Below is a small trained network, with its code and all its weights. Each question gives an input and a target symbol and asks what happens when units are switched off, that is, made to give their printed mean instead of their output.

import numpy as np


def w(rows, s, z=0):
    codes = np.array(rows[::2]) - 128.0
    scale = np.full(codes.shape[1], s)
    scale[-1] = z or s
    return codes * scale


def norm(h):
    return h / np.sqrt((h * h).mean(-1, keepdims=True) + 1e-5)


def f(y):
    return y / 2 * (1 + np.tanh(0.7978845608 * (y + 0.044715 * y**3)))


def softmax(a):
    e = np.exp(a - a.max(-1, keepdims=True))
    return e / e.sum(-1, keepdims=True)


def log_softmax(a):
    a = a - a.max(-1, keepdims=True)
    return a - np.log(np.exp(a).sum(-1, keepdims=True))


def net(x, mask):
    ids = ['ΓΛΞΣΨαδετω'.index(c) for c in x.split()]
    T = len(ids)
    res = E[ids] + P[:T]
    r = norm(res)
    for j in range(2):
        rows = slice(3 * j, 3 * j + 3)
        q, k, v = (r @ M[0][rows].T for M in (Q, K, V))
        z = softmax(np.where(np.tri(T) > 0, q @ k.T / 3**0.5, -1e9)) @ v
        o = O[0][rows]
        res = res + np.where(mask[j], z, o[:, -1]) @ o[:, :-1]
    y = f(norm(res) @ A[0][:, :-1].T + A[0][:, -1])
    res = res + np.where(mask[2:14], y, B[0][:, -1]) @ B[0][:, :-1]
    return log_softmax(norm(res)[-1] @ U[:, :-1].T + U[:, -1])


Q, K, V, O, A, B = {}, {}, {}, {}, {}, {}
E = w([
[126,165,142],'Γ',
[154,146,156],'Λ',
[160,153,182],'Ξ',
[71,162,149],'Σ',
[143,147,32],'Ψ',
[107,188,8],'α',
[93,187,230],'δ',
[46,201,94],'ε',
[163,105,201],'τ',
[101,68,126],'ω',
],0.017)
P = w([
[159,254,84],'0',
[105,129,175],'1',
[63,151,191],'2',
[174,81,93],'3',
[118,109,149],'4',
[181,66,140],'5',
[117,113,155],'6',
[119,119,148],'7',
[124,117,142],'8',
[117,125,144],'9',
[125,123,138],'10',
[114,133,144],'11',
[125,131,139],'12',
],0.012)
Q[0] = w([
[162,150,148],'H0',
[4,10,102],'H0',
[193,131,145],'H0',
[147,173,145],'H1',
[248,211,223],'H1',
[165,171,113],'H1',
],0.018)
K[0] = w([
[154,172,137],'H0',
[42,40,75],'H0',
[130,160,81],'H0',
[169,182,98],'H1',
[187,255,122],'H1',
[129,184,101],'H1',
],0.023)
V[0] = w([
[110,129,116],'H0',
[178,146,77],'H0',
[80,103,105],'H0',
[89,59,133],'H1',
[189,114,250],'H1',
[172,104,191],'H1',
],0.021)
O[0] = w([
[116,113,110,105],'H0',
[72,123,177,121],'H0',
[137,90,85,40],'H0',
[122,65,33,1],'H1',
[5,115,84,170],'H1',
[55,111,124,127],'H1',
],0.019,0.0099)
A[0] = w([
[87,189,25,77],'N0',
[151,62,90,146],'N1',
[251,151,130,152],'N2',
[133,165,90,169],'N3',
[94,174,180,220],'N4',
[154,238,115,252],'N5',
[121,126,111,54],'N6',
[46,138,102,85],'N7',
[168,126,191,127],'N8',
[51,123,133,124],'N9',
[43,129,98,164],'N10',
[182,179,170,209],'N11',
],0.019,0.0028)
B[0] = w([
[252,119,190,182],'N0',
[4,104,98,145],'N1',
[242,230,180,216],'N2',
[133,103,184,136],'N3',
[98,108,35,254],'N4',
[138,24,155,221],'N5',
[113,153,145,122],'N6',
[210,154,135,200],'N7',
[146,137,115,207],'N8',
[183,148,85,202],'N9',
[221,137,132,213],'N10',
[180,80,106,241],'N11',
],0.02,0.011)
U = w([
[210,105,154,79],'Γ',
[116,39,225,238],'Λ',
[33,93,179,169],'Ξ',
[165,120,144,20],'Σ',
[202,117,123,66],'Ψ',
[195,133,159,36],'α',
[114,1,62,253],'δ',
[188,124,149,22],'ε',
[76,240,110,199],'τ',
[227,144,60,73],'ω',
],0.009,0.0026)

Each question gives the input, a string of symbols that net reads in full, and the target symbol t.
The units are the heads (3 rows each of Q, K, V and O) and the neurons (one row each of A and B). Each row of codes is followed by its name. A weight is (code - 128) times the scale printed after its matrix; where a second scale follows, it is the last column's (O, A, B and U).
mask holds one flag per unit, heads first, then neurons. A switched-off unit (its flag False) gives its mean, the last column of its rows in O or B, instead of its output. The means were averaged over made-up inputs and are rounded, as every weight is.
A unit's drop is (log p(t) with every unit on - log p(t) with that unit switched off) / (log p(t) with every unit on - log p(t) with every unit switched off).
The circuit of an input: a set's keep is (log p(t) with only the set's units on - log p(t) with every unit switched off) / (log p(t) with every unit on - log p(t) with every unit switched off). Starting from the 12 units with the biggest drops (on a tie, the unit counted first), units are removed one at a time, each time the one whose removal leaves the highest keep (on an exact tie, the one counted first), for as long as the keep stays at least 0.8.
units of the circuit, in order: the units of the circuit, biggest drop first
unit that matters most: the unit with the biggest drop
top k neurons: the k neurons with the biggest drops, biggest first
heads that matter: for each layer, one digit per head in row order, 1 if its drop is at least 0.15 and else 0, layers parted by /
input δ τ Ψ Λ τ Λ, target δ: units of the circuit, in order	(N2 H1 N4 N0)
input Ξ Ξ τ, target Ξ: heads that matter	01
input Ξ Γ δ τ ω τ τ Λ δ Ξ, target Ξ: heads that matter	11
input Λ Γ τ Γ Λ Ψ Λ, target Λ: heads that matter	11
input τ α τ Σ α Ψ ω α, target δ: top 2 neurons	(N2 N1)
input ω Λ α ω Λ ε, target δ: units of the circuit, in order	(H1 N1)
input τ ω τ Ξ Γ τ τ, target τ: heads that matter	01
input Ξ τ τ α α α Λ ε Λ Λ Λ τ, target Ξ: heads that matter	11
input δ Λ Σ Ψ Ψ α α Λ Ξ, target δ: units of the circuit, in order	(N2 N4 H1 N0)
input τ τ τ α Λ τ τ Ξ Γ, target τ: heads that matter	11
input Λ ω Γ, target Λ: heads that matter	01
input Λ Ψ τ ω Σ τ τ Γ τ, target Λ: top 2 neurons	(N2 N10)
input Ξ τ ε δ Σ Λ Ξ Ξ δ, target Ξ: heads that matter	01
input τ α Λ Σ Γ τ Λ ω Σ, target δ: unit that matters most	H0
input Ξ Λ δ Γ Ξ Γ, target Ξ: top 3 neurons	(N2 N0 N4)
input δ δ Ξ Γ Λ τ ω τ Ξ, target δ: units of the circuit, in order	(N2 N4 N0 H1)
input Λ Ξ Σ ω Λ Ψ ε τ ε τ Λ δ τ, target Λ: unit that matters most	H1
input Λ Λ Σ δ Ξ, target Λ: units of the circuit, in order	(N2 H0 N10 N7)
input δ Λ Ψ ω τ α, target δ: units of the circuit, in order	(N1 H1)
input Ξ τ Ξ α Ξ τ τ α τ τ τ Γ, target Ξ: unit that matters most	N2
input τ α δ Ψ τ Λ Λ α ε α τ δ, target τ: units of the circuit, in order	(H1 N4)
input Ξ δ τ Λ Λ Λ, target Ξ: top 4 neurons	(N2 N0 N4 N10)
input Λ Λ Λ δ τ τ τ Γ α δ, target Λ: units of the circuit, in order	(N2 N10 N7)
input Λ ε Λ, target Λ: heads that matter	01
input Λ Λ ε Λ Σ Ξ ω Ξ Λ α Λ Ξ δ, target Λ: top 2 neurons	(N2 N5)
input δ Ξ Ξ Γ τ Γ Ξ Λ τ τ τ, target δ: heads that matter	00
